Below is a small trained network, with its code and all its weights. Each question gives an input and a target symbol and asks what happens when units are switched off, that is, made to give their printed mean instead of their output.

import numpy as np


def w(rows, s, z=0):
    codes = np.array(rows[::2]) - 128.0
    scale = np.full(codes.shape[1], s)
    scale[-1] = z or s
    return codes * scale


def norm(h):
    return h / np.sqrt((h * h).mean(-1, keepdims=True) + 1e-5)


def f(y):
    return y / 2 * (1 + np.tanh(0.7978845608 * (y + 0.044715 * y**3)))


def softmax(a):
    e = np.exp(a - a.max(-1, keepdims=True))
    return e / e.sum(-1, keepdims=True)


def log_softmax(a):
    a = a - a.max(-1, keepdims=True)
    return a - np.log(np.exp(a).sum(-1, keepdims=True))


def net(x, mask):
    ids = ['δεζμφψω'.index(c) for c in x.split()]
    T = len(ids)
    res = E[ids] + P[:T]
    r = norm(res)
    for j in range(2):
        rows = slice(2 * j, 2 * j + 2)
        q, k, v = (r @ M[0][rows].T for M in (Q, K, V))
        z = softmax(np.where(np.tri(T) > 0, q @ k.T / 2**0.5, -1e9)) @ v
        o = O[0][rows]
        res = res + np.where(mask[j], z, o[:, -1]) @ o[:, :-1]
    y = f(norm(res) @ A[0][:, :-1].T + A[0][:, -1])
    res = res + np.where(mask[2:10], y, B[0][:, -1]) @ B[0][:, :-1]
    return log_softmax(norm(res)[-1] @ U[:, :-1].T + U[:, -1])


Q, K, V, O, A, B = {}, {}, {}, {}, {}, {}
E = w([
[82,35,127,87,110,159,118],'δ',
[127,88,156,176,140,121,71],'ε',
[138,118,248,183,193,68,137],'ζ',
[163,68,91,125,177,60,116],'μ',
[216,110,112,93,110,173,150],'φ',
[141,58,121,99,195,136,182],'ψ',
[104,91,132,180,160,154,147],'ω',
],0.018)
P = w([
[163,202,19,140,153,150,93],'0',
[222,105,155,152,224,118,123],'1',
[159,114,186,141,157,108,145],'2',
[172,80,181,78,176,103,128],'3',
[175,2,132,54,160,114,110],'4',
[122,29,180,80,152,116,111],'5',
[138,36,179,46,104,147,129],'6',
[85,65,228,40,158,151,145],'7',
[114,13,197,28,159,157,144],'8',
],0.016)
Q[0] = w([
[96,221,56,146,102,134,119],'H1',
[121,104,122,121,132,132,129],'H1',
[18,246,46,209,100,101,90],'H2',
[91,91,157,115,139,114,128],'H2',
],0.11)
K[0] = w([
[120,130,192,134,124,98,137],'H1',
[124,131,130,137,128,141,104],'H1',
[183,10,209,93,136,148,142],'H2',
[64,142,131,128,102,157,131],'H2',
],0.12)
V[0] = w([
[40,144,95,155,169,200,223],'H1',
[224,141,205,95,116,255,138],'H1',
[133,90,85,84,66,130,73],'H2',
[216,114,95,67,205,146,250],'H2',
],0.023)
O[0] = w([
[177,112,141,152,115,200,59,172],'H1',
[53,92,81,133,187,148,74,117],'H1',
[253,86,166,75,185,212,178,189],'H2',
[174,17,29,191,117,41,108,250],'H2',
],0.015,0.016)
A[0] = w([
[112,233,123,92,101,156,196,73],'N1',
[196,203,127,135,73,128,3,41],'N2',
[127,67,115,75,111,92,139,205],'N3',
[93,203,34,150,51,141,144,31],'N4',
[112,165,179,76,144,128,93,251],'N5',
[208,222,49,125,119,112,184,167],'N6',
[83,98,222,161,48,125,98,27],'N7',
[179,194,112,144,220,152,153,70],'N8',
],0.032,0.0023)
B[0] = w([
[104,96,83,216,167,150,247,180],'N1',
[124,84,204,252,170,156,81,167],'N2',
[118,102,189,99,135,73,130,251],'N3',
[119,163,56,95,159,76,8,164],'N4',
[117,87,94,127,135,99,172,170],'N5',
[155,180,178,186,114,59,125,168],'N6',
[48,49,128,97,121,162,138,164],'N7',
[196,133,64,121,109,187,101,233],'N8',
],0.031,0.014)
U = w([
[215,126,16,226,96,113,96,248],'δ',
[87,170,59,84,76,143,88,151],'ε',
[169,168,186,101,52,89,159,60],'ζ',
[100,10,169,3,85,156,186,242],'μ',
[125,99,181,182,114,200,98,3],'φ',
[129,129,58,157,119,168,218,30],'ψ',
[207,132,98,59,92,204,102,111],'ω',
],0.0061,0.0038)

Each question gives the input, a string of symbols that net reads in full, and the target symbol t.
The units are the heads (2 rows each of Q, K, V and O) and the neurons (one row each of A and B). Each row of codes is followed by its name. A weight is (code - 128) times the scale printed after its matrix; where a second scale follows, it is the last column's (O, A, B and U).
mask holds one flag per unit, heads first, then neurons. A switched-off unit (its flag False) gives its mean, the last column of its rows in O or B, instead of its output. The means were averaged over made-up inputs and are rounded, as every weight is.
A unit's drop is (log p(t) with every unit on - log p(t) with that unit switched off) / (log p(t) with every unit on - log p(t) with every unit switched off).
The circuit of an input: a set's keep is (log p(t) with only the set's units on - log p(t) with every unit switched off) / (log p(t) with every unit on - log p(t) with every unit switched off). Starting from all 10 units, units are removed one at a time, each time the one whose removal leaves the highest keep (on an exact tie, the one counted first), for as long as the keep stays at least 0.8.
units of the circuit, in order: the units of the circuit, biggest drop first
most important unit: the unit with the biggest drop
top k neurons: the k neurons with the biggest drops, biggest first
heads that matter: for each layer, one digit per head in row order, 1 if its drop is at least 0.15 and else 0, layers parted by /
drop when u is switched off: that unit's drop, to one decimal
input ζ μ ζ μ ω ζ ψ ζ ε, target ε: heads that matter	01
input ζ δ ε ψ ζ ψ, target ε: heads that matter	01
input μ δ μ ψ ψ ζ ψ ω, target ζ: most important unit	H1
input φ ψ ε, target μ: units of the circuit, in order	[N8 N6]
input μ μ φ φ, target ζ: units of the circuit, in order	[H1 N6]
input δ φ δ ψ φ ψ ω μ, target ω: units of the circuit, in order	[H2 N8]
input δ δ δ, target ω: heads that matter	01
input ω ζ δ ψ ω, target φ: units of the circuit, in order	[H1 N2 H2]
input ε μ ε, target ψ: units of the circuit, in order	[H2 N1]
input δ ω ψ ψ, target ω: units of the circuit, in order	[H2 N8]
input ω ψ ω ψ ε φ δ, target φ: heads that matter	10
input μ δ ζ δ δ, target ζ: heads that matter	10
input ζ ε φ, target ε: heads that matter	01
input δ δ δ μ δ ψ ζ ζ ζ, target ω: top neuron	[N8]
input ε ζ δ δ δ ζ δ δ, target ψ: top 2 neurons	[N1 N3]
input ζ δ ω μ δ, target ε: drop when N8 is switched off	0.0
input ζ φ ζ, target ε: drop when H1 is switched off	0.1
input ω φ ζ ζ μ ε ψ, target φ: drop when N2 is switched off	0.8
